Below are the code and all the weights of a small trained network. Each question names an input and a target symbol and asks about switching units off, where a switched-off unit gives its printed mean instead of its output.

import numpy as np


def w(rows, s, z=0):
    codes = np.array(rows[::2]) - 128.0
    scale = np.full(codes.shape[1], s)
    scale[-1] = z or s
    return codes * scale


def f(y):
    return y / 2 * (1 + np.tanh(0.7978845608 * (y + 0.044715 * y**3)))


def softmax(a):
    e = np.exp(a - a.max(-1, keepdims=True))
    return e / e.sum(-1, keepdims=True)


def log_softmax(a):
    a = a - a.max(-1, keepdims=True)
    return a - np.log(np.exp(a).sum(-1, keepdims=True))


def net(x, mask):
    ids = ['αβγελξπστψω'.index(c) for c in x.split()]
    T = len(ids)
    res = E[ids] + P[:T]
    u = 0
    for l in range(3):
        q, k, v = (res @ M[l].T for M in (Q, K, V))
        z = softmax(np.where(np.tri(T) > 0, q @ k.T / 4**0.5, -1e9)) @ v
        res = res + np.where(mask[u], z, O[l][:, -1]) @ O[l][:, :-1]
        u += 1
        y = f(res @ A[l][:, :-1].T + A[l][:, -1])
        res = res + np.where(mask[u : u + 8], y, B[l][:, -1]) @ B[l][:, :-1]
        u += 8
    return log_softmax(res[-1] @ U[:, :-1].T + U[:, -1])


Q, K, V, O, A, B = {}, {}, {}, {}, {}, {}
E = w([
[148,112,101,118,128],'α',
[154,168,65,135,74],'β',
[89,102,27,110,97],'γ',
[29,155,44,135,153],'ε',
[7,154,101,87,98],'λ',
[152,110,85,149,191],'ξ',
[230,83,125,104,154],'π',
[167,252,144,125,119],'σ',
[170,208,134,181,108],'τ',
[143,68,218,119,33],'ψ',
[72,121,151,138,8],'ω',
],0.018)
P = w([
[157,122,59,17,145],'0',
[166,117,64,55,145],'1',
[172,117,71,82,140],'2',
[175,112,74,114,143],'3',
[177,105,81,147,149],'4',
[181,103,83,174,147],'5',
[186,100,92,208,150],'6',
[178,90,98,229,164],'7',
[166,86,107,255,178],'8',
],0.0097)
Q[0] = w([
[82,138,142,80,130],'L0H0',
[126,208,178,86,117],'L0H0',
[245,67,100,130,41],'L0H0',
[142,119,163,126,47],'L0H0',
],0.012)
K[0] = w([
[88,122,110,61,137],'L0H0',
[148,211,195,5,105],'L0H0',
[175,64,186,236,64],'L0H0',
[146,76,156,118,91],'L0H0',
],0.012)
V[0] = w([
[123,8,133,253,151],'L0H0',
[124,189,108,61,136],'L0H0',
[178,154,142,57,161],'L0H0',
[167,90,126,254,78],'L0H0',
],0.0047)
O[0] = w([
[133,171,154,124,117,13],'L0H0',
[216,111,84,106,93,221],'L0H0',
[112,120,92,161,156,254],'L0H0',
[2,143,118,115,163,212],'L0H0',
],0.0078,0.00092)
A[0] = w([
[111,60,98,199,93,97],'L0N0',
[94,41,166,179,98,113],'L0N1',
[129,123,178,68,120,33],'L0N2',
[183,121,178,167,176,49],'L0N3',
[131,125,161,150,92,1],'L0N4',
[177,112,107,220,104,148],'L0N5',
[146,121,109,171,88,63],'L0N6',
[157,8,161,101,123,204],'L0N7',
],0.011,0.0055)
B[0] = w([
[57,167,178,101,130,172],'L0N0',
[110,178,130,122,120,148],'L0N1',
[252,114,165,138,128,110],'L0N2',
[152,210,95,167,159,152],'L0N3',
[102,108,202,70,114,108],'L0N4',
[93,163,129,96,199,255],'L0N5',
[78,112,166,180,177,133],'L0N6',
[83,175,131,113,139,242],'L0N7',
],0.013,0.0051)
Q[1] = w([
[111,120,138,181,142],'L1H0',
[199,9,225,197,94],'L1H0',
[101,65,56,188,179],'L1H0',
[145,144,121,24,175],'L1H0',
],0.011)
K[1] = w([
[129,124,110,141,147],'L1H0',
[179,30,107,41,131],'L1H0',
[93,230,89,31,184],'L1H0',
[121,249,133,211,104],'L1H0',
],0.011)
V[1] = w([
[93,88,142,255,148],'L1H0',
[237,192,151,117,124],'L1H0',
[134,203,65,171,86],'L1H0',
[95,155,169,230,57],'L1H0',
],0.0078)
O[1] = w([
[173,88,42,137,90,25],'L1H0',
[161,158,185,228,109,184],'L1H0',
[161,253,134,139,20,253],'L1H0',
[253,136,169,80,88,61],'L1H0',
],0.0076,0.0061)
A[1] = w([
[45,68,192,94,2,154],'L1N0',
[113,52,175,113,109,124],'L1N1',
[187,134,127,127,157,91],'L1N2',
[162,94,79,133,133,182],'L1N3',
[106,173,50,75,168,95],'L1N4',
[128,86,108,79,76,176],'L1N5',
[119,103,110,176,188,3],'L1N6',
[65,177,158,177,150,56],'L1N7',
],0.0099,0.0066)
B[1] = w([
[223,145,3,104,203,191],'L1N0',
[142,179,71,30,97,125],'L1N1',
[70,143,142,170,155,137],'L1N2',
[112,171,233,193,97,129],'L1N3',
[197,73,95,175,83,254],'L1N4',
[124,72,183,153,145,145],'L1N5',
[255,226,112,147,99,129],'L1N6',
[113,112,91,57,165,232],'L1N7',
],0.0089,0.0094)
Q[2] = w([
[130,2,174,81,53],'L2H0',
[211,135,243,74,69],'L2H0',
[37,155,203,171,147],'L2H0',
[213,21,137,53,104],'L2H0',
],0.0094)
K[2] = w([
[12,30,143,122,112],'L2H0',
[90,132,149,33,61],'L2H0',
[47,199,125,131,173],'L2H0',
[127,11,174,118,80],'L2H0',
],0.012)
V[2] = w([
[127,129,194,132,132],'L2H0',
[107,107,140,66,113],'L2H0',
[179,106,130,101,184],'L2H0',
[43,219,120,81,2],'L2H0',
],0.0074)
O[2] = w([
[61,188,114,222,153,2],'L2H0',
[36,252,174,137,215,33],'L2H0',
[148,75,207,199,121,201],'L2H0',
[73,194,145,33,42,119],'L2H0',
],0.0032,0.0061)
A[2] = w([
[64,85,162,91,100,222],'L2N0',
[138,186,110,140,174,83],'L2N1',
[185,185,153,142,190,61],'L2N2',
[128,176,58,144,140,87],'L2N3',
[130,48,137,131,162,42],'L2N4',
[127,48,38,97,129,156],'L2N5',
[83,85,174,121,45,179],'L2N6',
[159,130,135,9,128,8],'L2N7',
],0.012,0.013)
B[2] = w([
[76,190,240,144,132,144],'L2N0',
[98,127,153,104,106,186],'L2N1',
[104,90,182,89,112,183],'L2N2',
[76,57,98,121,102,221],'L2N3',
[211,238,115,112,92,124],'L2N4',
[161,89,204,118,123,246],'L2N5',
[155,146,185,198,89,133],'L2N6',
[137,148,155,254,110,156],'L2N7',
],0.0099,0.014)
U = w([
[114,166,224,180,229,212],'α',
[147,134,28,198,90,188],'β',
[94,82,198,60,115,21],'γ',
[72,81,179,232,92,74],'ε',
[147,81,111,19,111,2],'λ',
[103,61,101,177,255,136],'ξ',
[145,109,116,36,228,150],'π',
[137,165,132,26,83,123],'σ',
[67,147,90,77,124,197],'τ',
[231,173,161,131,147,166],'ψ',
[205,99,108,184,156,70],'ω',
],0.009,0.0074)

Each question gives the input, a string of symbols that net reads in full, and the target symbol t.
The units are the heads (4 rows each of Q, K, V and O) and the neurons (one row each of A and B). Each row of codes is followed by its name. A weight is (code - 128) times the scale printed after its matrix; where a second scale follows, it is the last column's (O, A, B and U).
mask holds one flag per unit, layer by layer, with each layer's heads first. A switched-off unit (its flag False) gives its mean, the last column of its rows in O or B, instead of its output. The means were averaged over made-up inputs and are rounded, as every weight is.
A unit's drop is (log p(t) with every unit on - log p(t) with that unit switched off) / (log p(t) with every unit on - log p(t) with every unit switched off).
The circuit of an input: a set's keep is (log p(t) with only the set's units on - log p(t) with every unit switched off) / (log p(t) with every unit on - log p(t) with every unit switched off). Starting from the 12 units with the biggest drops (on a tie, the unit counted first), units are removed one at a time, each time the one whose removal leaves the highest keep (on an exact tie, the one counted first), for as long as the keep stays at least 0.8.
circuit, biggest first: the units of the circuit, biggest drop first
unit that matters most: the unit with the biggest drop
top k neurons: the k neurons with the biggest drops, biggest first
k most important neurons of layer l: the k neurons of layer l with the biggest drops, biggest first
input σ ω π, target ψ: circuit, biggest first : L1H0; L0N5
input λ π π π α τ τ σ, target β: unit that matters most : L1H0
input σ γ σ π π ε ψ γ ε, target α: top 2 neurons : L0N7; L1N0
input ε λ ε π β π, target ξ: top 2 neurons : L0N3; L0N7
input λ ψ ε ε ε, target ε: circuit, biggest first : L1N0; L0N5
input τ α α α ξ λ τ π, target β: circuit, biggest first : L1H0; L2N5; L0N3
input ω ω α, target ψ: circuit, biggest first : L2N3; L1H0; L1N7; L0N5
input σ β λ π π σ ψ α, target α: circuit, biggest first : L1N0; L0H0; L2N3
input α π σ σ ε τ ξ, target β: circuit, biggest first : L1H0; L2N5; L2H0
input τ λ β π α, target α: circuit, biggest first : L1N0; L2N3; L1H0
input ξ ξ λ π α, target ξ: circuit, biggest first : L1H0; L2H0
input τ γ ε π ε β π, target ξ: top 4 neurons : L0N3; L0N7; L0N5; L1N4
input π ε τ γ λ τ, target β: top 2 neurons : L2N5; L0N5
input τ α α ε σ γ ψ β, target α: circuit, biggest first : L1N0; L0H0; L2N3; L2N0
input σ π π ψ π, target α: top 2 neurons : L0N1; L1N0
input β π ε γ ψ α ε, target α: circuit, biggest first : L1N0; L2N0; L0N0
input ω ξ π β ψ α τ σ ω, target ψ: top 2 neurons : L1N0; L2N7
input π ω β γ ε, target ε: 3 most important neurons of layer 1 : L1N0; L1N7; L1N4
input ε τ ε, target β: most important neuron of layer 2 : L2N2
input γ σ ω ε π ω ε, target ψ: unit that matters most : L0N0
input ω π ξ ε π σ ψ ω π, target ψ: top 3 neurons : L0N1; L2N3; L0N0
input π γ λ σ α, target τ: circuit, biggest first : L1H0; L2N5; L1N4; L2H0
input β γ ε γ ψ π γ, target α: top 2 neurons : L0N7; L0N1
input π γ ε ψ ψ γ, target α: top 2 neurons : L0N7; L2N0
input ξ α ε ξ τ π ω, target ψ: top 4 neurons : L1N0; L0N1; L2N7; L0N0
input ω ξ ξ σ π α ψ π π, target α: top 3 neurons : L0N1; L1N0; L1N7
input ε ξ π π σ σ ξ, target τ: unit that matters most : L0H0
input π ψ β, target α: top 3 neurons : L0N7; L1N0; L0N1
